-2.79  1.95  1.47  -8.32
-2.79  -0.22  0.16  -0.06
-2.79  1.94  -0.60  -4.61
-2.79  -0.18  1.07  2.11
-2.79  2.74  -1.77  -2.66
-2.79  1.96  -0.96  -3.74
->
-3.74  -0.96  1.96  -2.79
-2.66  -1.77  2.74  -2.79
2.11  1.07  -0.18  -2.79
-4.61  -0.60  1.94  -2.79
-0.06  0.16  -0.22  -2.79
-8.32  1.47  1.95  -2.79

-1.57  -0.16  1.69  6.62  2.39  -2.26
0.10  1.34  -1.52  -5.13  1.22  -3.00
0.75  -3.03  -0.59  -3.12  -0.86  -4.17
0.71  3.69  1.66  6.87  -1.87  0.30
1.56  2.29  -4.07  -3.44  1.66  0.38
1.79  6.00  5.41  4.28  -4.22  -1.16
-0.85  -2.89  -3.31  2.18  -0.07  4.39
0.04  -4.24  -2.07  -2.69  4.48  0.55
-3.03  1.70  3.86  -6.81  -1.45  -4.35
-1.74  2.70  3.90  6.89  -4.39  4.49
-2.58  -2.38  -0.15  -6.43  -1.39  -6.71
-1.62  -5.47  -7.45  1.14  -2.97  4.09
->
4.09  -2.97  1.14  -7.45  -5.47  -1.62
-6.71  -1.39  -6.43  -0.15  -2.38  -2.58
4.49  -4.39  6.89  3.90  2.70  -1.74
-4.35  -1.45  -6.81  3.86  1.70  -3.03
0.55  4.48  -2.69  -2.07  -4.24  0.04
4.39  -0.07  2.18  -3.31  -2.89  -0.85
-1.16  -4.22  4.28  5.41  6.00  1.79
0.38  1.66  -3.44  -4.07  2.29  1.56
0.30  -1.87  6.87  1.66  3.69  0.71
-4.17  -0.86  -3.12  -0.59  -3.03  0.75
-3.00  1.22  -5.13  -1.52  1.34  0.10
-2.26  2.39  6.62  1.69  -0.16  -1.57

4.30  -2.85  1.66  -1.76  3.82  1.54  2.22  -1.95  3.32
4.45  -4.17  2.91  -1.71  2.54  2.21  2.53  -3.13  1.77
-7.31  6.04  -2.39  2.88  -5.82  -4.48  -5.91  6.59  -5.58
-0.66  0.85  0.47  -0.34  0.98  -1.42  -1.73  0.51  0.11
-6.90  6.42  -3.35  2.09  -4.21  -4.53  -6.32  5.87  -4.95
3.49  -3.80  3.46  -0.58  -0.03  4.23  5.49  -3.04  1.86
0.99  -0.49  0.33  0.26  1.59  -0.64  -0.27  -0.69  0.60
0.44  0.45  -1.54  -0.38  1.20  -2.53  -4.25  1.37  -1.04
-6.80  6.06  -3.50  2.34  -5.90  -2.50  -4.49  6.07  -5.07
->
-5.07  6.07  -4.49  -2.50  -5.90  2.34  -3.50  6.06  -6.80
-1.04  1.37  -4.25  -2.53  1.20  -0.38  -1.54  0.45  0.44
0.60  -0.69  -0.27  -0.64  1.59  0.26  0.33  -0.49  0.99
1.86  -3.04  5.49  4.23  -0.03  -0.58  3.46  -3.80  3.49
-4.95  5.87  -6.32  -4.53  -4.21  2.09  -3.35  6.42  -6.90
0.11  0.51  -1.73  -1.42  0.98  -0.34  0.47  0.85  -0.66
-5.58  6.59  -5.91  -4.48  -5.82  2.88  -2.39  6.04  -7.31
1.77  -3.13  2.53  2.21  2.54  -1.71  2.91  -4.17  4.45
3.32  -1.95  2.22  1.54  3.82  -1.76  1.66  -2.85  4.30

5.20  -0.60  1.99  6.21  -4.15  -2.61  -3.13  -2.42  -4.07  0.18  0.45  -2.16
-1.18  -0.15  2.29  2.41  -0.50  -1.13  0.51  -5.32  -1.83  0.48  0.33  1.76
5.90  -0.68  2.70  5.27  -5.78  -1.21  -4.68  0.51  -5.24  0.45  0.64  -1.60
2.03  0.66  1.04  -3.01  -5.75  -1.04  -7.59  6.56  -0.09  -0.75  2.28  -0.25
2.71  0.68  -2.02  -2.37  -2.70  -2.46  -5.29  5.82  2.76  -1.54  1.43  -3.03
4.98  -0.70  1.43  5.96  -3.19  -2.02  -2.14  -2.08  -3.70  0.19  0.03  -2.29
->
-2.29  0.03  0.19  -3.70  -2.08  -2.14  -2.02  -3.19  5.96  1.43  -0.70  4.98
-3.03  1.43  -1.54  2.76  5.82  -5.29  -2.46  -2.70  -2.37  -2.02  0.68  2.71
-0.25  2.28  -0.75  -0.09  6.56  -7.59  -1.04  -5.75  -3.01  1.04  0.66  2.03
-1.60  0.64  0.45  -5.24  0.51  -4.68  -1.21  -5.78  5.27  2.70  -0.68  5.90
1.76  0.33  0.48  -1.83  -5.32  0.51  -1.13  -0.50  2.41  2.29  -0.15  -1.18
-2.16  0.45  0.18  -4.07  -2.42  -3.13  -2.61  -4.15  6.21  1.99  -0.60  5.20

3.89  1.27  6.77  6.40  0.42  -2.12  6.74  -5.49  -0.25  2.53  1.31  2.43  3.13  -2.50  -3.94
-7.57  -2.22  -4.73  5.75  2.07  -1.18  4.93  -5.90  1.98  -1.32  3.81  -5.80  0.06  -8.36  -6.22
->
-6.22  -8.36  0.06  -5.80  3.81  -1.32  1.98  -5.90  4.93  -1.18  2.07  5.75  -4.73  -2.22  -7.57
-3.94  -2.50  3.13  2.43  1.31  2.53  -0.25  -5.49  6.74  -2.12  0.42  6.40  6.77  1.27  3.89

-0.85  -4.70
-5.26  4.90
2.05  4.26
-7.51  -2.59
-3.49  -3.29
-1.78  0.96
-3.75  -1.27
5.84  -5.22
-3.03  1.77
2.87  4.61
->
4.61  2.87
1.77  -3.03
-5.22  5.84
-1.27  -3.75
0.96  -1.78
-3.29  -3.49
-2.59  -7.51
4.26  2.05
4.90  -5.26
-4.70  -0.85
---
-7.75  -8.19  -7.52  -8.01
7.94  8.10  8.28  8.48
->
8.48  8.28  8.10  7.94
-8.01  -7.52  -8.19  -7.75

-1.73  -1.13  1.78  -4.65  1.18  4.68  3.25  3.68  2.85  -0.92  0.74  2.86  3.07  0.53
-5.86  -2.44  -2.13  0.70  1.70  -2.23  2.46  -0.62  -6.70  2.77  -0.85  -0.76  1.20  -1.41
2.12  3.11  -2.08  1.11  -2.19  3.71  -4.55  -0.67  0.00  -1.41  0.93  0.98  -1.71  1.67
->
1.67  -1.71  0.98  0.93  -1.41  0.00  -0.67  -4.55  3.71  -2.19  1.11  -2.08  3.11  2.12
-1.41  1.20  -0.76  -0.85  2.77  -6.70  -0.62  2.46  -2.23  1.70  0.70  -2.13  -2.44  -5.86
0.53  3.07  2.86  0.74  -0.92  2.85  3.68  3.25  4.68  1.18  -4.65  1.78  -1.13  -1.73

-5.23  -7.22  -7.43  -1.73
-2.85  -4.76  0.53  0.37
1.25  -0.92  1.36  -6.88
4.74  0.91  3.94  5.66
->
5.66  3.94  0.91  4.74
-6.88  1.36  -0.92  1.25
0.37  0.53  -4.76  -2.85
-1.73  -7.43  -7.22  -5.23

0.23  0.07  2.16  2.13  3.94  2.67  -3.27  2.99  2.66
-3.24  -6.51  4.04  0.48  2.24  -5.19  5.84  2.27  -6.83
->
-6.83  2.27  5.84  -5.19  2.24  0.48  4.04  -6.51  -3.24
2.66  2.99  -3.27  2.67  3.94  2.13  2.16  0.07  0.23

-6.20  3.44
-6.78  2.17
-5.62  1.79
-3.43  3.67
-1.56  3.45
-5.68  2.09
-4.48  1.08
-1.65  -0.21
-6.79  3.56
-6.43  1.49
->
1.49  -6.43
3.56  -6.79
-0.21  -1.65
1.08  -4.48
2.09  -5.68
3.45  -1.56
3.67  -3.43
1.79  -5.62
2.17  -6.78
3.44  -6.20

-0.87  -0.10  -1.30  1.09  2.04
-0.99  -0.39  1.13  0.55  1.48
-3.44  -3.98  -3.82  0.18  -0.33
-1.81  -2.16  -0.05  -1.47  -1.77
-3.34  -4.87  3.19  -0.31  -0.90
-1.19  -0.90  2.30  0.84  -0.04
7.93  6.40  -2.54  -1.23  -1.36
3.27  2.65  0.60  -0.26  -0.72
-0.43  1.80  1.08  1.25  0.53
3.22  2.48  -4.84  0.65  1.56
0.12  -0.27  -2.29  -2.02  -1.99
->
-1.99  -2.02  -2.29  -0.27  0.12
1.56  0.65  -4.84  2.48  3.22
0.53  1.25  1.08  1.80  -0.43
-0.72  -0.26  0.60  2.65  3.27
-1.36  -1.23  -2.54  6.40  7.93
-0.04  0.84  2.30  -0.90  -1.19
-0.90  -0.31  3.19  -4.87  -3.34
-1.77  -1.47  -0.05  -2.16  -1.81
-0.33  0.18  -3.82  -3.98  -3.44
1.48  0.55  1.13  -0.39  -0.99
2.04  1.09  -1.30  -0.10  -0.87

3.16  6.47  -6.51
2.80  3.57  -6.82
-4.03  -5.01  7.19
-3.05  -4.70  8.40
-0.15  -0.54  3.55
3.44  5.62  -7.74
->
-7.74  5.62  3.44
3.55  -0.54  -0.15
8.40  -4.70  -3.05
7.19  -5.01  -4.03
-6.82  3.57  2.80
-6.51  6.47  3.16

-3.44  -8.44  -3.49  -5.16  1.36
3.18  -2.31  7.08  5.02  -2.66
3.94  2.10  -4.89  -4.14  -1.22
1.47  1.53  6.08  3.17  -0.05
->
-0.05  3.17  6.08  1.53  1.47
-1.22  -4.14  -4.89  2.10  3.94
-2.66  5.02  7.08  -2.31  3.18
1.36  -5.16  -3.49  -8.44  -3.44
